Below are the code and all the weights of a small trained network. Each question names an input and a target symbol and asks about switching units off, where a switched-off unit gives its printed mean instead of its output.

import numpy as np


def w(rows, s, z=0):
    codes = np.array(rows[::2]) - 128.0
    scale = np.full(codes.shape[1], s)
    scale[-1] = z or s
    return codes * scale


def norm(h):
    return h / np.sqrt((h * h).mean(-1, keepdims=True) + 1e-5)


def f(y):
    return np.maximum(y, 0)


def softmax(a):
    e = np.exp(a - a.max(-1, keepdims=True))
    return e / e.sum(-1, keepdims=True)


def log_softmax(a):
    a = a - a.max(-1, keepdims=True)
    return a - np.log(np.exp(a).sum(-1, keepdims=True))


def net(x, mask):
    ids = ['αβγδεζηθλμξστφψω'.index(c) for c in x.split()]
    T = len(ids)
    res = E[ids] + P[:T]
    u = 0
    for l in range(3):
        r = norm(res)
        for j in range(3):
            rows = slice(2 * j, 2 * j + 2)
            q, k, v = (r @ M[l][rows].T for M in (Q, K, V))
            z = softmax(np.where(np.tri(T) > 0, q @ k.T / 2**0.5, -1e9)) @ v
            o = O[l][rows]
            res = res + np.where(mask[u + j], z, o[:, -1]) @ o[:, :-1]
        u += 3
        y = f(norm(res) @ A[l][:, :-1].T + A[l][:, -1])
        res = res + np.where(mask[u : u + 4], y, B[l][:, -1]) @ B[l][:, :-1]
        u += 4
    return log_softmax(norm(res)[-1] @ U[:, :-1].T + U[:, -1])


Q, K, V, O, A, B = {}, {}, {}, {}, {}, {}
E = w([
[93,144,103,143,70,125],'α',
[121,135,215,162,111,132],'β',
[91,148,105,143,70,128],'γ',
[72,162,95,133,68,118],'δ',
[108,150,112,143,56,118],'ε',
[83,155,100,139,72,123],'ζ',
[19,149,144,167,195,76],'η',
[90,148,108,141,69,127],'θ',
[143,179,62,142,79,112],'λ',
[31,99,77,106,43,30],'μ',
[171,121,78,144,94,147],'ξ',
[115,134,245,119,101,163],'σ',
[200,148,101,88,168,56],'τ',
[148,118,106,109,169,177],'φ',
[67,7,157,154,174,144],'ψ',
[65,114,68,120,125,218],'ω',
],0.021)
P = w([
[125,167,152,250,140,124],'0',
[157,179,117,239,136,127],'1',
[170,168,126,226,127,137],'2',
[161,158,112,201,116,129],'3',
[157,149,109,182,106,131],'4',
[155,142,103,161,100,133],'5',
[147,134,100,140,98,135],'6',
[154,125,98,122,96,136],'7',
[153,118,99,102,91,137],'8',
[154,116,95,82,88,137],'9',
[159,110,91,59,81,140],'10',
[155,107,93,43,85,133],'11',
[158,104,79,19,80,130],'12',
],0.011)
Q[0] = w([
[205,165,54,118,4,172],'0.h1',
[78,75,128,60,127,91],'0.h1',
[162,79,72,215,99,128],'0.h2',
[149,120,125,135,77,103],'0.h2',
[103,143,128,106,95,78],'0.h3',
[100,105,38,151,96,164],'0.h3',
],0.014)
K[0] = w([
[172,176,110,10,85,155],'0.h1',
[133,69,120,75,115,79],'0.h1',
[151,80,58,115,80,114],'0.h2',
[156,125,129,119,43,79],'0.h2',
[155,153,125,73,69,81],'0.h3',
[135,45,37,36,114,126],'0.h3',
],0.013)
V[0] = w([
[97,59,184,133,94,33],'0.h1',
[218,218,252,127,56,109],'0.h1',
[145,212,210,94,149,139],'0.h2',
[130,118,66,195,90,84],'0.h2',
[170,181,69,108,88,62],'0.h3',
[107,249,235,185,80,137],'0.h3',
],0.0046)
O[0] = w([
[175,22,2,207,122,181,82],'0.h1',
[118,155,79,122,104,139,134],'0.h1',
[160,66,70,140,176,29,56],'0.h2',
[181,177,141,139,164,249,253],'0.h2',
[178,170,74,120,144,151,207],'0.h3',
[44,67,144,77,165,114,143],'0.h3',
],0.0079,0.0051)
A[0] = w([
[3,206,138,54,154,19,222],'0.n1',
[232,100,96,189,170,43,35],'0.n2',
[179,211,93,52,246,202,2],'0.n3',
[109,60,107,212,220,119,15],'0.n4',
],0.0067,0.0028)
B[0] = w([
[200,128,123,151,148,155,230],'0.n1',
[54,77,164,138,149,88,138],'0.n2',
[111,71,157,134,167,111,251],'0.n3',
[192,209,7,107,87,111,158],'0.n4',
],0.014,0.0028)
Q[1] = w([
[136,186,93,158,101,193],'1.h1',
[95,109,214,145,211,139],'1.h1',
[27,50,192,102,172,73],'1.h2',
[156,104,250,167,170,118],'1.h2',
[65,108,85,136,118,85],'1.h3',
[152,236,30,119,64,170],'1.h3',
],0.017)
K[1] = w([
[112,89,142,9,126,161],'1.h1',
[111,118,150,230,153,134],'1.h1',
[108,167,161,208,112,85],'1.h2',
[108,155,149,210,170,122],'1.h2',
[157,190,133,168,95,122],'1.h3',
[162,111,102,24,117,175],'1.h3',
],0.016)
V[1] = w([
[135,166,99,178,129,153],'1.h1',
[100,213,84,101,146,131],'1.h1',
[146,233,164,92,102,77],'1.h2',
[107,128,87,160,5,34],'1.h2',
[5,68,87,81,116,109],'1.h3',
[85,109,104,188,149,106],'1.h3',
],0.013)
O[1] = w([
[104,155,204,104,146,134,203],'1.h1',
[128,105,152,155,164,161,171],'1.h1',
[26,249,118,151,151,69,127],'1.h2',
[134,94,97,205,116,35,124],'1.h2',
[25,89,145,49,184,122,3],'1.h3',
[110,71,62,69,96,102,98],'1.h3',
],0.014)
A[1] = w([
[192,156,99,132,188,139,55],'1.n1',
[126,145,84,73,118,234,173],'1.n2',
[157,34,2,85,35,159,4],'1.n3',
[166,203,165,73,138,54,35],'1.n4',
],0.0081,0.0018)
B[1] = w([
[92,108,167,116,87,184,226],'1.n1',
[85,120,21,162,183,66,255],'1.n2',
[218,94,203,170,165,127,181],'1.n3',
[145,172,160,167,253,150,172],'1.n4',
],0.011,0.0036)
Q[2] = w([
[130,164,20,97,111,102],'2.h1',
[142,93,245,101,172,65],'2.h1',
[161,149,190,181,143,58],'2.h2',
[128,155,8,149,102,104],'2.h2',
[104,121,184,149,153,128],'2.h3',
[147,153,79,172,137,165],'2.h3',
],0.016)
K[2] = w([
[122,185,187,15,115,41],'2.h1',
[66,74,113,210,118,169],'2.h1',
[219,187,153,200,135,32],'2.h2',
[99,106,183,3,151,76],'2.h2',
[51,140,156,195,53,143],'2.h3',
[210,251,86,117,133,188],'2.h3',
],0.012)
V[2] = w([
[143,161,91,167,186,144],'2.h1',
[87,127,160,94,2,165],'2.h1',
[183,156,210,115,107,109],'2.h2',
[75,155,184,105,49,116],'2.h2',
[73,166,142,153,83,119],'2.h3',
[138,136,100,187,137,201],'2.h3',
],0.015)
O[2] = w([
[16,89,133,224,133,167,179],'2.h1',
[158,156,237,77,24,68,133],'2.h1',
[227,123,75,40,254,82,197],'2.h2',
[150,176,125,103,119,161,119],'2.h2',
[127,69,125,50,181,80,159],'2.h3',
[59,59,239,146,106,80,250],'2.h3',
],0.0091,0.014)
A[2] = w([
[113,156,158,91,197,125,5],'2.n1',
[171,139,40,116,1,219,86],'2.n2',
[59,191,109,149,137,77,33],'2.n3',
[153,179,124,164,112,193,202],'2.n4',
],0.014,0.002)
B[2] = w([
[152,140,109,161,155,138,157],'2.n1',
[113,69,106,74,251,97,169],'2.n2',
[107,79,99,28,154,97,156],'2.n3',
[113,173,98,108,58,138,255],'2.n4',
],0.019,0.0099)
U = w([
[130,105,167,84,63,101,88],'α',
[164,118,129,121,161,105,110],'β',
[138,118,150,116,120,116,84],'γ',
[121,146,208,173,214,145,4],'δ',
[92,121,110,85,95,62,209],'ε',
[123,117,174,142,158,117,107],'ζ',
[92,129,121,200,190,135,106],'η',
[150,118,168,77,124,84,138],'θ',
[87,215,100,159,192,99,53],'λ',
[147,77,91,216,85,55,128],'μ',
[166,204,146,188,96,170,134],'ξ',
[199,163,22,64,99,59,132],'σ',
[131,124,4,170,158,162,170],'τ',
[124,141,66,44,141,184,213],'φ',
[218,36,122,137,114,182,113],'ψ',
[66,67,134,151,98,207,182],'ω',
],0.013,0.0048)

Each question gives the input, a string of symbols that net reads in full, and the target symbol t.
The units are the heads (2 rows each of Q, K, V and O) and the neurons (one row each of A and B). Each row of codes is followed by its name. A weight is (code - 128) times the scale printed after its matrix; where a second scale follows, it is the last column's (O, A, B and U).
mask holds one flag per unit, layer by layer, with each layer's heads first. A switched-off unit (its flag False) gives its mean, the last column of its rows in O or B, instead of its output. The means were averaged over made-up inputs and are rounded, as every weight is.
A unit's drop is (log p(t) with every unit on - log p(t) with that unit switched off) / (log p(t) with every unit on - log p(t) with every unit switched off).
The circuit of an input: a set's keep is (log p(t) with only the set's units on - log p(t) with every unit switched off) / (log p(t) with every unit on - log p(t) with every unit switched off). Starting from the 12 units with the biggest drops (on a tie, the unit counted first), units are removed one at a time, each time the one whose removal leaves the highest keep (on an exact tie, the one counted first), for as long as the keep stays at least 0.8.
units of the circuit, in order: the units of the circuit, biggest drop first
top k neurons: the k neurons with the biggest drops, biggest first
heads that matter: for each layer, one digit per head in row order, 1 if its drop is at least 0.15 and else 0, layers parted by /
input ξ ξ μ δ ε σ θ α, target σ: units of the circuit, in order => [1.h1 0.h3]
input φ η ε λ δ α γ ξ β μ δ, target μ: units of the circuit, in order => [1.h2]
input ξ λ β ζ β ζ ξ ω ξ, target ω: heads that matter => 000 / 001 / 010
input μ ξ δ β ξ λ ε ψ ξ λ, target ψ: top 2 neurons => [0.n4 2.n2]
input α ξ α λ λ, target λ: heads that matter => 100 / 010 / 000
input ξ ξ ε ξ σ ξ ω λ, target ω: units of the circuit, in order => [1.h3 2.h2]
input φ ξ ξ μ ξ δ δ ε δ τ γ, target τ: units of the circuit, in order => [1.h1 2.h1]
input ε λ φ ξ σ ξ ε, target σ: units of the circuit, in order => [0.h3 1.h1]
input α μ ξ τ ζ λ λ α ζ β, target θ: heads that matter => 101 / 111 / 100
input μ ξ ξ τ ξ μ α λ τ λ φ δ, target φ: heads that matter => 000 / 010 / 000
input ξ δ α ε ω ξ ξ, target ω: units of the circuit, in order => [1.h2 1.h3 1.n2 2.h2]
input β α δ δ τ μ ξ ξ β ε ξ ψ θ, target ψ: units of the circuit, in order => [0.n4 1.h2]
input ξ α ξ α η σ ξ ε δ ε ε δ φ, target δ: units of the circuit, in order => [0.n3 1.h2]
input β α θ μ β γ, target μ: heads that matter => 100 / 010 / 000
input μ ξ α φ ξ ψ μ ξ ξ α γ σ, target φ: units of the circuit, in order => [1.h3 2.h3]
input δ ξ α α α ξ β η λ ζ ψ, target ψ: heads that matter => 100 / 010 / 000
input φ ξ α σ ε λ, target σ: heads that matter => 001 / 100 / 000
input β θ α δ ψ δ τ σ ε η τ η, target τ: units of the circuit, in order => [0.n4 0.h1 2.h1]
input ε λ θ ξ ξ λ ω α ξ λ σ ξ δ, target σ: heads that matter => 011 / 100 / 000
input ε α τ α λ ξ ψ ε δ α ξ σ δ, target σ: top neuron => [2.n2]
input ξ ξ ξ δ τ ε α γ δ ε θ μ α, target μ: units of the circuit, in order => [1.h2]
input σ σ γ α ε μ ξ β, target ψ: top 2 neurons => [1.n3 0.n1]
input α ξ τ, target θ: heads that matter => 101 / 111 / 100
input α μ ξ ω α δ ξ α ω ξ ζ α ξ, target ξ: heads that matter => 001 / 001 / 000
input α ξ η ξ λ ε ε ω ε ξ ψ φ, target θ: top 3 neurons => [0.n3 0.n4 1.n2]
input ξ ε ψ ω μ ξ ψ, target ψ: units of the circuit, in order => [1.h2 0.n4]
input η α α φ δ ξ α λ δ ξ δ η, target ξ: top 3 neurons => [0.n1 0.n4 0.n3]
input α λ α ξ φ λ, target φ: units of the circuit, in order => [1.h2]
